[-216  327 -183  422  410   52 -301   54  213  564   71 -239 -316  211
  174  -90  134  298    7 -482  382  125 -221    5   99  -50    5 -266
  377  222 -564 -316 -100  225  192]
Q_919
[-420 -122 -446 -159  516 -611  -72   45  215  155  151  183  -41 -271
  -28 -132  127  212  183 -473 -180  318 -284 -138 -270 -225 -126  242
 -172  244 -269  154 -241 -262  382]
Q_817
[  15 -192  274   28   94 -228  -11 -258  154  147  -82   -3 -349 -107
    8  102  346 -183    6 -147 -129  -85  382  214   41  193 -187    8
  251  252  287 -145  533 -394 -237]
Q_93
[-175 -137   72 -366  395  115  563 -207  375  -49 -348 -163   98 -420
   75  300  270 -502   41  -16 -264  118 -382  -27  -61 -238   43  194
  -49 -162  123  209   56  -88 -227]
Q_155
[ 462  363 -174  -32  411 -243  -22  151  459 -274 -121 -410  294  -51
   -1 -249   48 -129  200  143   78  149   19   65  277 -338  -41  147
  219  332 -210 -225 -597  -30  -17]
Q_155
[-288 -104   16 -294  393  274 -371 -172 -284   24  379  -89  -67   14
  152   89 -292 -396  -20  168  -24 -375 -131  201  -38  184 -170 -211
  -37 -195  -57    6  840  341   91]
Q_86
[-356  -95  204 -140   59  365   67  -98 -227  104   -4   -1 -176  239
 -345  375 -112 -131 -265 -125 -150  115 -300   82  -73  170   45 -167
   10 -307  -41   11  227 -117 -401]
Q_337
[-186   18 -133  -15  268  342  -30   33  -66   85  -47   49   82 -226
  -32   19   11  184  -39   64 -362 -224  -76  -81 -205 -263   -5   56
 -170  494  -44   42  -80 -208 -129]
Q_303
[-189 -115  126   70  -57  119  232 -408  -94 -106  126 -220   42 -332
   99   50  -44  -81  -17  105 -339  158 -289 -307  163 -195  -39 -129
  -51 -101  309  136   55   37  153]
Q_817
[ 455  269  645 -286   89   -2 -149 -139 -319 -282  284  143   11 -182
    0 -135   86 -183 -369  459  -87  325  198   48  -15  110    0  228
 -261   67  248  -36 -111   -3  619]
Q_444
[ -52  134 -102 -108  325  324    5 -443 -109  337  197 -172   16 -214
  128  172 -357 -214  -97  116  -69   99 -203  172   34 -146   -8 -261
  143  130  108   16 -131  537  -13]
Q_919
[  48  159   43 -185  321  347  127   51  105 -154   -3  117  -62 -228
   76    8   60 -316   -1  547 -250    9 -242 -152  421    8 -199   89
   32    1  150 -162  -61   36  249]
Q_444
[-102   15  -96  122  502  162  209   -9  130   81  163  -95  260 -317
  -26  125 -143 -182   22   80 -193  403  -17  254 -124 -222   -7   96
    7 -352   65  125 -176  135 -566]
Q_919
[  87  -13  -75 -390  328    7  -74 -323  233 -235  273  -87  319   33
 -113   19   15  -71  -97  237   53  -35 -154  178   25  -73  -94  -87
  169 -323  477  127 -297  283 -149]
Q_943
[ 255  129   51 -312  -43  322 -336  -34  -11  153   68 -420   56  254
  112  197 -327 -150 -239  191  228 -166 -319  297 -262 -254  115   88
    0  206  404 -270  491  159  -75]
Q_444
[ 125   85  194 -224   98   34 -360  -23  352 -464   12 -837  -33  275
  114  452    7  -70  179  330  -63 -177 -380  658  430 -393 -296  248
   49  -59  225   -5   70 -292 -662]
Q_93
[-168 -186 -201  158  142 -119  416 -177  -17 -204 -107   47  -13   44
  207  -40  164  274  263 -185 -209  253  -99   94  373  -25  -49 -297
  -20  -29  -41   67  408 -133   22]
Q_86
[ 390 -295  -62  -76   43  300  176   98  427 -359  -59  382  -24 -195
  -11  174 -273 -157  157 -180 -129 -139  368   73 -293  -88  239  -77
 -332 -157  192   73  -87  207  -82]
Q_93
[ 233   19  105 -293  374  327 -113 -385  -44  589  -44  106  181 -309
  213 -115  158 -538   76 -137  234   69 -137 -238 -138  -34 -213 -275
  246  209  317  -82   72  294 -146]
Q_155
[-660  241  -88 -174  134  317   53  258 -259  511  219  238   45 -349
   36  -61  135   73  -47  108 -323 -211  -37 -105   72   90  160 -162
  -76  211 -555  235 -342 -199  110]
Q_105
[ -24  320  153   40  514  230  -60  103  157 -199 -233   90  -80  -23
   34   92  521  170 -133  120  115  188  155   23  184 -144  185 -107
   55  -63 -143  -64  -26   98    0]
Q_105
[  63 -114  -49 -346  133  398  365 -296  625 -132  -16   11 -123  168
  339  331 -374 -317 -119 -308  143  123 -578  -35   65   -7  -13  -18
  166 -166   23  -58  186  327 -110]
Q_303
[ 252   69 -397  255  378   19 -189  -61  313  -63 -250 -152 -123  137
 -260  -97  260  383   68 -255  100  160  -33    5  -31 -480  433 -139
  171  299  -69  -98 -342  -33  397]
Q_333
[ 223  -69 -146 -330  136   64  -86   58   14  201  -74 -286  -80  219
 -115  659   55 -290  245 -178   54 -159  391  500   25  401  266 -285
  418  -96  225 -122   56 -226 -725]
Q_862
[ -56  179   61   52  501  216  430 -553 -179   97  119 -396  297 -101
  202   65  138 -149   38   79 -274  172 -280  301   90 -114   40 -334
 -158   17   34   26  -61  388    9]
Q_155
[ 239  131 -185 -350  374  336  -35   88  155  337  131  311  120 -150
   44 -183  149  150  172 -147 -176  -28   96 -457   84  -97  340  -80
 -192  421 -523 -336 -780 -263  105]
Q_86
[  96  145  -44 -312   92 -206  607 -405  278 -202  -67  -51  288 -272
  207  245 -287 -372  204  303 -337  333  -45   12   77 -292  -57  223
  103  -50  232  201 -444  170 -300]
Q_333
[ 209    0   53 -405  -48   72 -264  208   65   29  339 -171  280 -164
  -43  -87 -283 -146 -342 -102  -13   94 -151    6 -221  266  174 -137
 -356  172  434 -334   21   13 -151]
Q_943
[ -56  168   18  255  -23  516 -346   64  136  296  -35   77  -18 -360
  181 -214  206  133  -99   50  134  -30  260  -72   83 -175 -335  207
  174  453 -156   38 -141 -127 -427]
Q_86
[ 189  -42  -29 -107   21  -52 -199   -2  -43  288  280 -515 -625  -23
  143   28  -19 -206 -102  -81 -324  -84   38  155  -30  157  220  -74
  -79 -179  652   29  -26  -75 -123]
Q_93
[ -61  194 -100 -428    8  358  108   97   95  490  150  -24   93 -147
 -131  151 -257 -282  201   98 -365   46   99   10    9  242   52 -157
   58  291  194 -455 -136 -151 -425]
Q_86
[ -24 -176 -628  -94  173  358  373  -11  374  352   28  425   59  -30
  271   45 -289 -430  263 -289   70   56 -560 -151 -150 -176   -9    5
    4 -163  138   29  -11  222   75]
Q_303
[-303  -37 -166  -61  373   40  115  166  210  318  -95 -194  -13  228
  -71  249  177 -170   67 -376  138 -244 -366  173    4  132 -338  -12
  235   43 -155 -204  327 -534 -335]
Q_333
[ 212  207  280  259  199  117 -418   19  105   32  125 -156   43 -198
  -70 -204  525  493 -285  342  180  162  146  -78    3 -246 -161  341
  129  100  301 -329  -88 -231  252]
Q_862
[ -15  -44   30  139 -111 -364 -409  272 -155 -181 -215  -36  258 -154
 -173  -59  234  417   21   78  147   22  118   86   -1 -150 -203    1
  -87  182  341   15   38 -167 -314]
Q_105
[-352  139 -328  231  448  208  305   25  114  305  -76   11  -60 -134
  146  157  341 -165  -59 -252 -315  183 -315  207  303   52   17 -202
 -160  392 -207 -277  -82 -272 -326]
Q_337
[-300 -122 -223  185 -199  284    2   92  451   33  -78   95 -440  429
 -137  285  122  -35  105  -43   -2 -604 -247  -13  133   68 -296   81
  256 -280  224 -212  133 -131 -139]
Q_155
[ -78  154 -167  215  248 -212 -148  299  -24  363 -247  -80 -582  130
  -23 -264  222  519  237 -239 -165  147  200 -106   30 -164  463 -301
  249  268 -191 -170  175 -137  318]
Q_86
[-249 -114  187  237 -510 -349   38  210 -235  316 -103  120 -121  -69
   19  231 -188  194 -114  -52   11   -8 -181  291 -176   -2   45  131
  128  -31  120  279   -9 -134 -146]
Q_862
[  63    1  470  409  198  416  450 -167 -295  220 -182   47 -101 -317
  -75  -97  432  -27 -247   50  -31  -51   21  -68  124 -131 -305  -57
  179  212  171  -21  368 -594  485]
Q_919
[ 435   -7   67  -35  259  221 -528  199   65 -131 -142 -156   -5  229
  -76  289  145  -57  -77  340  456 -430  -70  553   57  -89 -159 -186
  210 -216  859 -218  401  192 -267]
Q_93
[  78   62   93  152   92  582  293 -359 -180  160  -11 -324 -296 -102
   58  236 -203 -693 -411 -144 -175  152  -90  217   90  191 -242   14
   45  262  114   -1  294 -167 -295]
Q_862
[-296   -7 -226 -108  414  172  270 -241  -30  202 -116 -120   -5 -372
   38  289   70 -300   29  147 -201  -13 -203 -260   85  -88 -147   86
  298   23  105   18   53  -69  -95]
Q_337
[ -48   60  145 -282 -322  114  159  264  104  180   35 -373 -218  137
  272  -53  -50  -33 -110  -21  257 -231    1  -23   19   75   42   70
   20 -425 -204  103  322  -71   95]
Q_444
[-277   66   53 -273  -27 -360 -178  421  258  260   -5   72  178 -395
   21  196  190  167  306  195   63 -107   91 -173  -58  109   24  263
   -4  -22 -157 -276 -187  -71   68]
Q_817
[  70   -6 -328  425  263 -108  -73 -144 -271  464  190  -15   72 -298
  -25  -52  -24 -115  237 -485  130  327  -72  284 -129 -474   44 -445
   72  121  210  211 -131 -105  489]
Q_919
[  37 -134  -36  184 -333  385  -50  211  163    8 -113  259   21  -72
 -106 -194  332  480    4 -268  200 -169  254 -384   31  -25  154 -108
  138  102 -140    7  -94 -422  182]
Q_86
[ 108  181   -1 -174 -269  388  274 -120 -402  255  138   34 -216   50
  257   71 -443 -468  -70 -198 -106  101  210 -445   92  406  -18 -246
 -340  229 -330 -343  302   30  160]
Q_444
[ 270 -254 -260  172  310  170  322  -78   24   12 -126  123 -165 -248
  156  210   99  -77 -275   19  -38 -168  240 -233  288  139  340   60
   94   18 -173 -167  -40  -89  -15]
Q_444
[-656   71 -303  -94  157 -114 -126  238  121  243   35  -11  167  114
   66  156  153  373  111  -43   26 -216 -793  177  -76 -116 -101 -299
  -17  -78  431 -152  242  142   51]
Q_86
[-270  123  274   11  -87  278 -410    8  -51  119  120 -103  180  361
 -356  -43   73  135  456  294 -222 -214 -322  289 -120  120 -179  -36
  278  190   83   24 -105   18 -175]
Q_943
[ 134  190 -142 -235 -316  170  297  449    0  109 -240 -154   72  203
  226  282 -200  184  207 -166 -103  271    5  419  151  146  131 -342
 -374  239  133 -316  118 -140 -651]
Q_337
[  20   93   27 -288   35  419  396  298  213 -136 -245  253  129 -355
 -149  323 -176  -20  -20   69   -2  418  183 -110  308  132   45   73
 -252  -75 -474 -285 -152 -108 -148]
Q_86
[-115 -490 -196   57 -169  336  -24 -136  -43  404  -46  239   53 -179
   65  144  -10   65 -106 -442  198 -215  108 -222   -6   90  560 -139
  -20  301 -810  -72  389 -222  -15]
Q_93
[ 218  190 -103 -286  399  507 -328 -203    0  273  223 -662   71 -617
  409 -112   74  -71 -279  123   19   66   10   14  105 -309   36 -230
 -216  361  340 -130  176  129   77]
Q_333
[ 221  -87 -220  -83  501  415 -363  302  350   63   99  122 -199  -75
   -3 -215  151 -189  -14  -79   42 -103 -491 -130  -69 -306  214  124
 -158  -19   22  -94 -181  -84  476]
Q_919
[ 278 -147   33   62  -83  137 -166  342   72   21 -149  250  -62 -242
 -142 -268  -43   76   -6 -340  200  172  370 -116    2   23  -86   -8
   20  233 -333   90  -70 -352  -49]
Q_303
[-112  259 -231   55  369  235 -169  303   17  117    7   40 -412  406
  305  180  110  541  -44  -43 -102   79 -220  120  205 -312   52 -104
 -275  -33  -96 -241   43 -117 -297]
Q_303
[-114 -286  -47  138  105   46  -36   26  -17  208 -127  160 -465 -314
  -77   71  149  -67  -52  256 -243  -32  239   35  -55  -49  240  267
  376 -107  299  255  351 -149   -9]
Q_817
[-226   11 -349  -38  533  -70 -108   17  229   94  220  283 -210   31
 -121  120  -27 -148  -90  -70 -100  125 -417   10  270 -158 -148  279
  -47  -61 -408  -57 -503 -221   40]
Q_943
[ -83   15 -232 -175  450 -109   87   76  100  216  -64  220 -106 -207
  183  187   57  308   68 -138  -56  299  125   36  363 -153  101 -211
 -293  157 -372 -379   36  -38  -89]
Q_105
[ 386  256  164 -258  113  700 -272   -2  199  135   12  -26   82  496
 -136   47  220   64 -255   95  209   44   10  112  122  131 -157   21
  142  429  201 -693  130 -367 -582]
Q_919
[ -53  275 -483  491  264 -133  181  245   77  889 -111  109 -122   19
  589 -541  332  188 -225 -406  244  -35 -237   12 -167 -160  136 -283
   -2  361  274 -182    3  258 -101]
Q_105
[ -24   66   59  219  397 -336 -158  222   23 -178    1 -292 -243   81
  179 -225  215  285 -578  194  -34 -206 -137  115    0  -98  324   98
  127  -10  278  -31  344   27   31]
Q_105
[ 168 -191  367 -423 -581  226  452 -231   -1 -118  131 -268  323  -89
  273  134 -187 -109   63 -302    3 -132  -27    3  137  402   20 -193
 -152  245 -124   61  166 -284   89]
Q_105
[ 169   -8   40  179  560  434    7 -146 -439  155  118   64  518 -394
   81 -388  253 -145 -468  138   57   52 -194 -159 -179 -106  282  111
  157  537 -318  151  167 -265  420]
Q_862
[-223   62 -260  439  392   29 -156 -103  -55   94   27  -36 -457  198
  122  -80  180 -166  -45 -293  -86   41 -264 -401  -29  123  373  -51
  491  122 -261  136  162   16  327]
Q_93
[ 312  -43 -265  -29  563   64 -135  -65  -54   45   14 -192  500 -811
   21  -97 -163 -456 -162  207   48  200   54   71 -289 -119 -245  214
 -193  357  507  -59   80  275 -178]
Q_93
[ -32   90   15 -232  -30  445  595  -24   54  531  -59  -69 -145 -422
  -21   84 -164 -458  177 -102 -568   21  171  208  -19  -28   32 -180
 -253  435  -27  -47 -159 -307  -56]
Q_444
[ -84  124   98 -103  325  -22  335 -258   45 -110   15 -197  228 -185
   92  321  -23 -347  292   72 -131   29  -99 -163  146  305 -327  -66
   65  -54  -22 -166  -90  189  -67]
Q_93
[  65  173 -156   79  309   67  158    0 -157  -13   67  237  -18  -43
    3  -64 -264  -16 -381  111  -35  187 -211  145  -13 -339  308 -125
  -82  108   88   28   15  184  481]
Q_105
[ 193   93 -180 -194  340   86  262  -71  121  -91   63 -385  206 -231
  262 -115  199   61 -210  103 -154   72   60  -30  -82 -159  494   89
  106  143   93  108 -104 -109   49]
Q_337
[-169   31  186  -17 -112 -345 -495  141 -136   40   18  120  108 -193
   68   35  -79  284  157   23   51   13   73 -247 -192 -130  108   16
  223  241 -113  148  -75   59  -11]
Q_817
[ 100  224  195   77   94 -269 -286   33 -178   48  -22 -583 -151  -78
  -29   96   86   63  232  310 -108  132  187  344   58   22   -2 -158
  141 -141  520   -7   54  252 -170]
Q_93
[-531 -170   72   59 -142  372  227  -34 -160  282 -365  441   53 -329
 -221   99 -231 -294  -18 -274   81  -29 -130 -512 -538   86  359  132
  244  256 -899  393  266  157  444]
Q_919
[-414  155   66  198  -47 -107   17 -341 -271   86  126 -189  113  -90
 -137   63  -87 -451  -89  303 -195   23 -291  -85 -115  156 -518  523
   93   34   -5  217 -191   64 -274]
Q_93
[ 100 -193  -99 -109  -68 -386   84   -3   15   -2  251  132  302 -335
   38   -8 -252  -31  304 -407  -70  240  233 -480 -265  314  200  -26
   40    3  -50  -69 -213  -50  157]
Q_86
[ 347 -274   27  105  393  -16 -226  -99   36 -103  -44 -535   56 -245
 -181  214  163 -278 -517  -95   97 -212  491  360   33  398   64  128
  272  268  127 -230  319 -270 -777]
Q_155
[ 132   70 -156  -97  457  167   99 -307  -34  -42  282 -209  275   68
   39  -73  -84   20 -189   64  -91  -60 -116    8 -135 -112  105   -6
  156  121   79   76 -229   82  -21]
Q_817
[  85  128  234  -29 -373 -120 -191 -105 -325  515 -128 -271 -411   73
 -100  324 -249 -272  -91    6  156   94  502  263  -48  321 -181   99
   24  151   38 -355  343   56 -469]
Q_919
[-104    3  240 -496   84  123  456 -134  -29  -38  -85   87   16  168
   70  269 -123 -242  -64   87  -90  117 -104  147   74  201 -302 -109
 -412 -447   62 -111  208  204 -545]
Q_919
